M =
[[142 122 121 147]
 [130 127 138 140]
 [105 153 122 149]
 [136 128 144 107]
 [133 104 152 147]
 [111 104 152 109]
 [149 118 134 103]
 [107 122 144 144]
 [127 109 108 148]
 [129 117 151 116]
 [118 122 109 143]
 [152 127 135 131]
 [103 142 137 105]
 [141 137 154 127]]
Rows and columns are counted from 0.
(0, 0)	142
(12, 0)	103
(10, 2)	109
(8, 1)	109
(3, 2)	144
(1, 3)	140
(9, 0)	129
(8, 2)	108
(12, 1)	142
(4, 0)	133
(0, 1)	122
(7, 0)	107
(5, 1)	104
(11, 1)	127
(2, 1)	153
(13, 3)	127
(6, 3)	103
(9, 1)	117
(1, 2)	138
(13, 2)	154
(6, 0)	149

X =
[[120, 122, 122, 135, 111, 125, 126, 125, 121, 139, 144, 145, 143, 130],
 [137, 134, 138, 145, 144, 139, 122, 126, 136, 122, 113, 132, 112, 124],
 [137, 134, 135, 147, 140, 149, 122, 122, 137, 133, 117, 133, 110, 113],
 [136, 134, 139, 149, 143, 138, 121, 125, 135, 123, 114, 135, 114, 125],
 [117, 121, 118, 120, 122, 122, 127, 135, 136, 127, 144, 144, 136, 146],
 [136, 132, 133, 136, 130, 149, 133, 123, 128, 143, 121, 120, 121, 108],
 [120, 123, 118, 122, 124, 129, 125, 134, 139, 128, 142, 142, 128, 139],
 [120, 122, 119, 128, 113, 127, 127, 129, 125, 138, 144, 140, 137, 129],
 [131, 129, 123, 125, 129, 150, 131, 130, 137, 142, 131, 123, 116, 113],
 [135, 133, 141, 157, 134, 136, 122, 120, 125, 130, 116, 140, 126, 123],
 [134, 132, 132, 138, 145, 150, 123, 131, 149, 129, 121, 135, 109, 126],
 [136, 133, 141, 151, 132, 133, 127, 118, 120, 132, 115, 132, 131, 120]]
X[0][0] -> 120
X[:, 1] -> [122, 134, 134, 134, 121, 132, 123, 122, 129, 133, 132, 133]
X[1][0] -> 137
X[10] -> [134, 132, 132, 138, 145, 150, 123, 131, 149, 129, 121, 135, 109, 126]
X[6][9] -> 128
X[4][12] -> 136
X[2] -> [137, 134, 135, 147, 140, 149, 122, 122, 137, 133, 117, 133, 110, 113]
X[6][12] -> 128
X[9][3] -> 157
X[1][1] -> 134
X[9][4] -> 134
X[8][10] -> 131
X[2][9] -> 133
X[7] -> [120, 122, 119, 128, 113, 127, 127, 129, 125, 138, 144, 140, 137, 129]
X[9][2] -> 141
X[0][8] -> 121
X[9][13] -> 123
X[3][8] -> 135
X[:, 13] -> [130, 124, 113, 125, 146, 108, 139, 129, 113, 123, 126, 120]
X[3][2] -> 139
X[4][3] -> 120
X[4][7] -> 135
X[7][12] -> 137
X[2][10] -> 117
X[:, 8] -> [121, 136, 137, 135, 136, 128, 139, 125, 137, 125, 149, 120]
X[11] -> [136, 133, 141, 151, 132, 133, 127, 118, 120, 132, 115, 132, 131, 120]
X[5][7] -> 123
X[11][8] -> 120
X[1] -> [137, 134, 138, 145, 144, 139, 122, 126, 136, 122, 113, 132, 112, 124]
X[2][5] -> 149
X[:, 4] -> [111, 144, 140, 143, 122, 130, 124, 113, 129, 134, 145, 132]
X[:, 0] -> [120, 137, 137, 136, 117, 136, 120, 120, 131, 135, 134, 136]
X[8][7] -> 130
X[7][13] -> 129

B =
[[128 122 134 118 119 132 116 124 140 134]
 [123 129 117 123 129 144 120 105 145 119]
 [125 119 123 123 106 142 121 111 111 132]]
Indices start at 0.
(0, 0): 128
(0, 2): 134
(2, 1): 119
(1, 8): 145
(1, 5): 144
(0, 3): 118
(2, 2): 123
(1, 3): 123
(1, 6): 120
(0, 4): 119
(0, 8): 140
(2, 0): 125

W =
[[114 127 115 130 139 107 149]
 [118 133 122 106 146 122 140]
 [127 133 122 125 144 131 126]
 [125 134 116 137 141 131 123]
 [128 134 122 124 146 135 122]
 [126 132 118 135 142 129 126]
 [130 132 122 132 144 134 121]
 [120 131 114 136 140 121 133]
 [110 128 112 129 138 105 152]
 [126 130 124 124 145 127 130]
 [122 134 123 107 147 128 133]
 [124 132 126 107 148 128 133]
 [124 128 127 116 145 122 138]
 [111 129 110 135 137 108 147]
 [128 132 118 139 142 132 120]]
W[0, 0] -> 114
W[0] -> [114, 127, 115, 130, 139, 107, 149]
W[12, 2] -> 127
W[:, 1] -> [127, 133, 133, 134, 134, 132, 132, 131, 128, 130, 134, 132, 128, 129, 132]
W[4, 5] -> 135
W[9, 0] -> 126
W[7, 5] -> 121
W[1, 5] -> 122
W[12] -> [124, 128, 127, 116, 145, 122, 138]
W[13] -> [111, 129, 110, 135, 137, 108, 147]
W[3] -> [125, 134, 116, 137, 141, 131, 123]
W[2, 1] -> 133
W[2] -> [127, 133, 122, 125, 144, 131, 126]
W[5, 5] -> 129
W[13, 3] -> 135
W[10] -> [122, 134, 123, 107, 147, 128, 133]
W[12, 1] -> 128
W[3, 4] -> 141
W[:, 4] -> [139, 146, 144, 141, 146, 142, 144, 140, 138, 145, 147, 148, 145, 137, 142]
W[:, 5] -> [107, 122, 131, 131, 135, 129, 134, 121, 105, 127, 128, 128, 122, 108, 132]
W[7, 6] -> 133
W[9, 1] -> 130
W[4, 6] -> 122
W[6, 6] -> 121
W[11, 3] -> 107
W[:, 2] -> [115, 122, 122, 116, 122, 118, 122, 114, 112, 124, 123, 126, 127, 110, 118]
W[4, 0] -> 128
W[4, 2] -> 122
W[11, 1] -> 132
W[14, 3] -> 139
W[10, 6] -> 133
W[8, 3] -> 129
W[6] -> [130, 132, 122, 132, 144, 134, 121]
W[14] -> [128, 132, 118, 139, 142, 132, 120]

x =
array([134, 129, 134, 129, 131, 138, 143, 108, 122, 141, 132, 119, 132,
       105, 107])
x[0] -> 134
x[5] -> 138
x[-2] -> 105
x[12] -> 132
x[14] -> 107
x[-4] -> 119
x[-6] -> 141
x[-9] -> 143

data =
[[130 129 121 121 126 131 122 125 129 129 130 130 131 122]
 [130 129 125 127 126 131 125 128 129 129 130 130 132 126]
 [130 133 128 128 125 128 135 125 133 133 130 132 127 128]
 [130 129 125 126 126 132 124 129 129 129 130 129 133 125]
 [130 130 125 127 126 131 126 128 130 129 130 130 132 126]
 [130 131 127 127 126 130 129 127 131 131 130 130 130 127]
 [122 120 150 152 137 122 141 141 120 121 122 121 122 148]
 [130 130 122 122 125 131 124 125 130 130 130 130 131 123]
 [130 132 127 128 125 129 132 126 132 132 130 131 129 127]
 [131 134 118 116 123 130 124 120 133 133 131 133 130 118]
 [130 130 126 127 126 131 127 127 130 130 130 130 131 126]
 [130 130 121 122 125 131 123 125 130 130 130 131 132 122]
 [129 127 120 120 127 132 118 126 127 127 129 128 132 121]
 [130 128 124 126 126 132 123 129 128 128 130 129 133 125]]
Indices start at 0.
(0, 0): 130
(11, 2): 121
(10, 5): 131
(11, 13): 122
(7, 8): 130
(13, 0): 130
(3, 12): 133
(13, 9): 128
(10, 6): 127
(7, 4): 125
(9, 2): 118
(0, 8): 129
(1, 11): 130
(5, 11): 130
(6, 2): 150
(6, 13): 148
(2, 10): 130
(0, 3): 121
(10, 10): 130
(4, 11): 130
(7, 2): 122
(1, 10): 130
(4, 12): 132
(1, 13): 126
(3, 8): 129
(5, 10): 130
(5, 5): 130
(12, 7): 126
(8, 6): 132
(5, 7): 127
(2, 9): 133
(11, 4): 125
(10, 7): 127
(2, 3): 128
(13, 6): 123
(11, 3): 122
(8, 13): 127
(7, 13): 123

A = [123 143 138 139 147 150 122]
A[0]	123
A[5]	150
A[4]	147

a =
[[123 127 130 122 123 124 123 123 133 123]
 [133 127 126 133 133 132 132 133 123 132]
 [135 128 137 130 130 132 131 136 133 133]
 [130 135 125 136 136 132 134 130 127 132]
 [126 143 127 136 136 130 134 125 134 130]
 [136  99 124 125 124 131 128 137 111 131]]
Rows and columns are counted from 0.
row 0 col 0: 123
row 1 col 9: 132
row 5 col 2: 124
row 0 col 9: 123
row 1 col 3: 133
row 2 col 3: 130
row 4 col 3: 136
row 3 col 7: 130
row 1 col 5: 132
row 0 col 4: 123
row 3 col 3: 136
row 0 col 1: 127
row 4 col 4: 136
row 1 col 2: 126
row 1 col 8: 123
row 4 col 2: 127
row 5 col 7: 137
row 3 col 1: 135
row 5 col 3: 125
row 3 col 2: 125
row 2 col 0: 135
row 4 col 1: 143
